Below is a small trained network, with its code and all its weights. Each question gives an input and a class and asks what happens when units are switched off, that is, made to give their printed mean instead of their output.

import numpy as np


def w(rows, s, z=0):
    codes = np.array(rows[::2]) - 128.0
    scale = np.full(codes.shape[1], s)
    scale[-1] = z or s
    return codes * scale


def f(y):
    return y / 2 * (1 + np.tanh(0.7978845608 * (y + 0.044715 * y**3)))


def log_softmax(a):
    a = a - a.max(-1, keepdims=True)
    return a - np.log(np.exp(a).sum(-1, keepdims=True))


def net(x, mask):
    res = np.array(x, float).reshape(1, 6) / 4 @ E
    y = f(res @ A[0][:, :-1].T + A[0][:, -1])
    res = res + np.where(mask, y, B[0][:, -1]) @ B[0][:, :-1]
    return log_softmax(res[-1] @ U[:, :-1].T + U[:, -1])


A, B = {}, {}
E = w([
[183,137,161,117,186,63,125,94,185,122,112],'x0',
[202,191,133,140,87,112,135,189,169,71,127],'x1',
[172,138,166,112,97,4,153,139,89,149,106],'x2',
[90,68,158,159,188,103,35,143,220,120,101],'x3',
[166,43,89,223,126,71,82,119,159,115,199],'x4',
[185,172,80,6,144,151,102,169,173,103,156],'x5',
],0.013)
A[0] = w([
[56,6,160,162,150,96,16,81,162,147,78,112],'N1',
[146,165,112,90,116,255,98,148,156,95,138,180],'N2',
[127,94,91,148,155,190,118,207,175,108,207,169],'N3',
[110,71,163,98,68,155,128,144,13,210,144,199],'N4',
[213,162,177,89,111,68,224,179,161,92,93,181],'N5',
[131,73,178,147,98,137,113,105,87,120,140,254],'N6',
[112,117,169,101,120,195,195,132,75,133,23,105],'N7',
[178,150,75,112,50,87,238,107,51,88,174,119],'N8',
],0.0074,0.0053)
B[0] = w([
[111,37,174,205,147,86,124,135,155,135,112,250],'N1',
[151,150,63,139,140,255,150,146,163,63,184,220],'N2',
[99,125,127,164,48,153,41,146,190,120,174,197],'N3',
[29,84,69,91,75,74,156,138,106,120,118,227],'N4',
[199,226,151,144,140,122,61,119,133,150,34,228],'N5',
[59,100,152,194,111,37,140,117,118,111,139,190],'N6',
[68,180,137,103,144,150,166,126,107,125,57,206],'N7',
[214,177,48,177,79,120,117,109,46,179,185,234],'N8',
],0.0099,0.014)
U = w([
[180,191,114,39,146,194,197,105,120,126,131,102],'0',
[1,149,190,157,107,164,162,130,70,113,49,90],'1',
[100,125,58,136,78,234,87,139,214,58,198,209],'2',
[62,39,109,50,82,95,121,132,108,160,149,93],'3',
[125,53,183,228,176,56,86,110,195,139,151,177],'4',
[223,172,179,100,116,40,57,151,178,99,74,212],'5',
[138,155,85,169,58,84,146,112,60,176,159,3],'6',
],0.0098,0.0031)

Each question gives the input, the list of numbers given to net, and the class t.
The units are the neurons (one row each of A and B). Each row of codes is followed by its name. A weight is (code - 128) times the scale printed after its matrix; where a second scale follows, it is the last column's (A, B and U).
mask holds one flag per neuron, in row order. A switched-off neuron (its flag False) gives its mean, the last column of its row in B, instead of its output. The means were averaged over made-up inputs and are rounded, as every weight is.
A unit's drop is (log p(t) with every unit on - log p(t) with that unit switched off) / (log p(t) with every unit on - log p(t) with every unit switched off).
The circuit of an input: a set's keep is (log p(t) with only the set's units on - log p(t) with every unit switched off) / (log p(t) with every unit on - log p(t) with every unit switched off). Starting from all 8 units, units are removed one at a time, each time the one whose removal leaves the highest keep (on an exact tie, the one counted first), for as long as the keep stays at least 0.8.
circuit, biggest first: the units of the circuit, biggest drop first
unit that matters most: the unit with the biggest drop
top k neurons: the k neurons with the biggest drops, biggest first
drop of u: that unit's drop, to one decimal
input [-7,-7,8,-2,4,-4], class 3: circuit, biggest first	(N4)
input [-7,6,5,-1,-1,7], class 0: circuit, biggest first	(N2 N1 N6 N5)
input [8,-4,7,-4,7,3], class 5: top 2 neurons	(N5 N4)
input [7,4,-3,3,-8,-5], class 5: top 4 neurons	(N4 N5 N6 N2)
input [-5,-3,-4,-3,4,-5], class 3: circuit, biggest first	(N4 N5)
input [-5,-3,2,2,1,-5], class 4: top 2 neurons	(N1 N7)
input [8,5,1,-7,-6,-5], class 5: top 2 neurons	(N5 N2)
input [0,-8,-3,3,1,5], class 4: top 2 neurons	(N1 N8)
input [5,8,-1,-1,-6,8], class 0: top 4 neurons	(N2 N1 N6 N3)
input [4,-1,-4,2,-7,3], class 0: top 2 neurons	(N3 N1)
input [-7,3,-3,-8,-6,-4], class 6: top 2 neurons	(N8 N4)
input [6,-8,0,-6,2,-6], class 3: top 2 neurons	(N4 N5)
input [-4,3,3,0,-2,4], class 0: drop of N1	0.4
input [-2,-7,-8,4,0,0], class 4: drop of N8	0.1
input [1,1,3,1,-1,-2], class 5: unit that matters most	N1
input [-3,1,1,7,-3,1], class 4: drop of N3	0.0
